Below is a small trained network, with its code and all its weights. Each question gives an input and a class and asks what happens when units are switched off, that is, made to give their printed mean instead of their output.

import numpy as np


def w(rows, s, z=0):
    codes = np.array(rows[::2]) - 128.0
    scale = np.full(codes.shape[1], s)
    scale[-1] = z or s
    return codes * scale


def norm(h):
    return h / np.sqrt((h * h).mean(-1, keepdims=True) + 1e-5)


def f(y):
    return np.maximum(y, 0)


def log_softmax(a):
    a = a - a.max(-1, keepdims=True)
    return a - np.log(np.exp(a).sum(-1, keepdims=True))


def net(x, mask):
    res = np.array(x, float).reshape(1, 5) / 4 @ E
    u = 0
    for l in range(2):
        y = f(norm(res) @ A[l][:, :-1].T + A[l][:, -1])
        res = res + np.where(mask[u : u + 16], y, B[l][:, -1]) @ B[l][:, :-1]
        u += 16
    return log_softmax(norm(res)[-1] @ U[:, :-1].T + U[:, -1])


A, B = {}, {}
E = w([
[46,30,101,87,235],'x0',
[117,71,129,53,41],'x1',
[98,223,182,141,164],'x2',
[110,143,199,98,147],'x3',
[254,167,76,85,159],'x4',
],0.0066)
A[0] = w([
[205,171,99,147,133,111],'0.n1',
[94,199,169,156,175,97],'0.n2',
[200,131,168,193,50,148],'0.n3',
[82,65,90,134,163,92],'0.n4',
[91,236,92,161,139,97],'0.n5',
[145,46,24,186,43,93],'0.n6',
[54,100,49,108,179,106],'0.n7',
[234,208,101,154,82,113],'0.n8',
[93,71,126,166,34,105],'0.n9',
[217,187,100,147,124,112],'0.n10',
[133,164,104,174,159,115],'0.n11',
[136,78,156,155,175,149],'0.n12',
[161,90,101,81,138,2],'0.n13',
[249,189,115,168,125,117],'0.n14',
[46,94,134,77,202,133],'0.n15',
[174,178,141,166,187,83],'0.n16',
],0.011,0.016)
B[0] = w([
[163,61,155,112,147,191],'0.n1',
[97,189,128,236,107,181],'0.n2',
[108,31,150,104,111,231],'0.n3',
[209,137,109,63,189,178],'0.n4',
[79,219,91,205,150,173],'0.n5',
[248,32,125,255,141,198],'0.n6',
[206,98,198,88,193,202],'0.n7',
[157,48,173,43,227,236],'0.n8',
[111,198,181,102,48,185],'0.n9',
[116,23,135,92,152,208],'0.n10',
[105,165,93,150,204,164],'0.n11',
[105,114,180,178,91,206],'0.n12',
[212,72,176,59,173,128],'0.n13',
[168,39,159,104,196,236],'0.n14',
[241,94,181,74,141,253],'0.n15',
[41,204,157,200,39,164],'0.n16',
],0.0091,0.007)
A[1] = w([
[107,181,55,83,167,64],'1.n1',
[33,153,10,108,111,31],'1.n2',
[121,161,96,138,175,12],'1.n3',
[109,141,80,125,111,66],'1.n4',
[140,83,135,148,146,113],'1.n5',
[65,138,155,106,146,107],'1.n6',
[132,107,161,106,155,126],'1.n7',
[86,55,35,116,117,6],'1.n8',
[175,132,107,51,105,155],'1.n9',
[108,140,57,114,140,57],'1.n10',
[138,86,13,103,117,100],'1.n11',
[77,184,53,160,168,56],'1.n12',
[126,143,6,127,143,11],'1.n13',
[94,149,85,182,139,35],'1.n14',
[54,128,96,157,154,129],'1.n15',
[100,125,137,103,71,125],'1.n16',
],0.017,0.016)
B[1] = w([
[48,196,89,30,50,128],'1.n1',
[149,134,179,209,40,128],'1.n2',
[166,75,23,92,188,128],'1.n3',
[126,140,148,166,64,128],'1.n4',
[144,107,103,94,137,222],'1.n5',
[220,96,157,160,131,143],'1.n6',
[130,113,107,100,84,254],'1.n7',
[160,177,9,15,164,128],'1.n8',
[80,178,69,138,161,245],'1.n9',
[147,115,158,138,109,128],'1.n10',
[120,210,61,143,158,139],'1.n11',
[183,47,135,97,221,140],'1.n12',
[159,119,63,98,223,128],'1.n13',
[119,177,25,181,210,133],'1.n14',
[76,205,160,174,143,155],'1.n15',
[97,150,126,66,123,148],'1.n16',
],0.015,0.0085)
U = w([
[211,38,93,50,227,222],'0',
[174,55,172,188,74,114],'1',
[56,166,172,46,80,4],'2',
[148,221,3,129,191,2],'3',
[92,228,113,83,168,27],'4',
[57,219,142,244,242,140],'5',
[5,181,110,110,57,159],'6',
],0.017,0.0074)

Each question gives the input, the list of numbers given to net, and the class t.
The units are the neurons (one row each of A and B). Each row of codes is followed by its name. A weight is (code - 128) times the scale printed after its matrix; where a second scale follows, it is the last column's (A, B and U).
mask holds one flag per neuron, layer by layer. A switched-off neuron (its flag False) gives its mean, the last column of its row in B, instead of its output. The means were averaged over made-up inputs and are rounded, as every weight is.
A unit's drop is (log p(t) with every unit on - log p(t) with that unit switched off) / (log p(t) with every unit on - log p(t) with every unit switched off).
The circuit of an input: a set's keep is (log p(t) with only the set's units on - log p(t) with every unit switched off) / (log p(t) with every unit on - log p(t) with every unit switched off). Starting from the 12 units with the biggest drops (on a tie, the unit counted first), units are removed one at a time, each time the one whose removal leaves the highest keep (on an exact tie, the one counted first), for as long as the keep stays at least 0.8.
units of the circuit, in order: the units of the circuit, biggest drop first
most important unit: the unit with the biggest drop
top k neurons: the k neurons with the biggest drops, biggest first
k most important neurons of layer l: the k neurons of layer l with the biggest drops, biggest first
drop of u: that unit's drop, to one decimal
input [1,3,8,5,1], class 5: units of the circuit, in order : 0.n2, 0.n8
input [-7,0,4,6,-7], class 5: top 2 neurons : 1.n7, 0.n15
input [3,7,4,2,-5], class 2: top 2 neurons : 0.n8, 0.n14
input [0,6,8,-2,-7], class 2: most important unit : 1.n16
input [-4,3,-6,-8,-3], class 1: units of the circuit, in order : 0.n6, 0.n9
input [2,2,8,-5,-6], class 5: 2 most important neurons of layer 1 : 1.n7, 1.n5
input [4,-3,7,-3,-7], class 5: top 4 neurons : 0.n2, 0.n8, 0.n14, 0.n3
input [-7,4,1,7,-1], class 2: top 2 neurons : 0.n6, 0.n15
input [-8,5,3,-6,-8], class 2: top 2 neurons : 1.n16, 1.n9
input [-2,1,5,8,-8], class 1: top 4 neurons : 1.n9, 1.n6, 0.n5, 0.n16
input [-3,1,-1,-1,-3], class 1: top 2 neurons : 0.n6, 1.n9
input [-2,6,3,-6,-3], class 1: top 2 neurons : 0.n6, 1.n9
input [0,6,-7,7,1], class 6: 2 most important neurons of layer 0 : 0.n14, 0.n8
input [-4,-2,-4,-2,-4], class 1: units of the circuit, in order : 0.n9
input [-3,0,3,3,-8], class 6: drop of 1.n16 : 0.2
input [-5,4,-5,-2,-8], class 1: drop of 0.n6 : 3.6
input [-5,4,5,-6,-4], class 2: drop of 0.n9 : 0.1
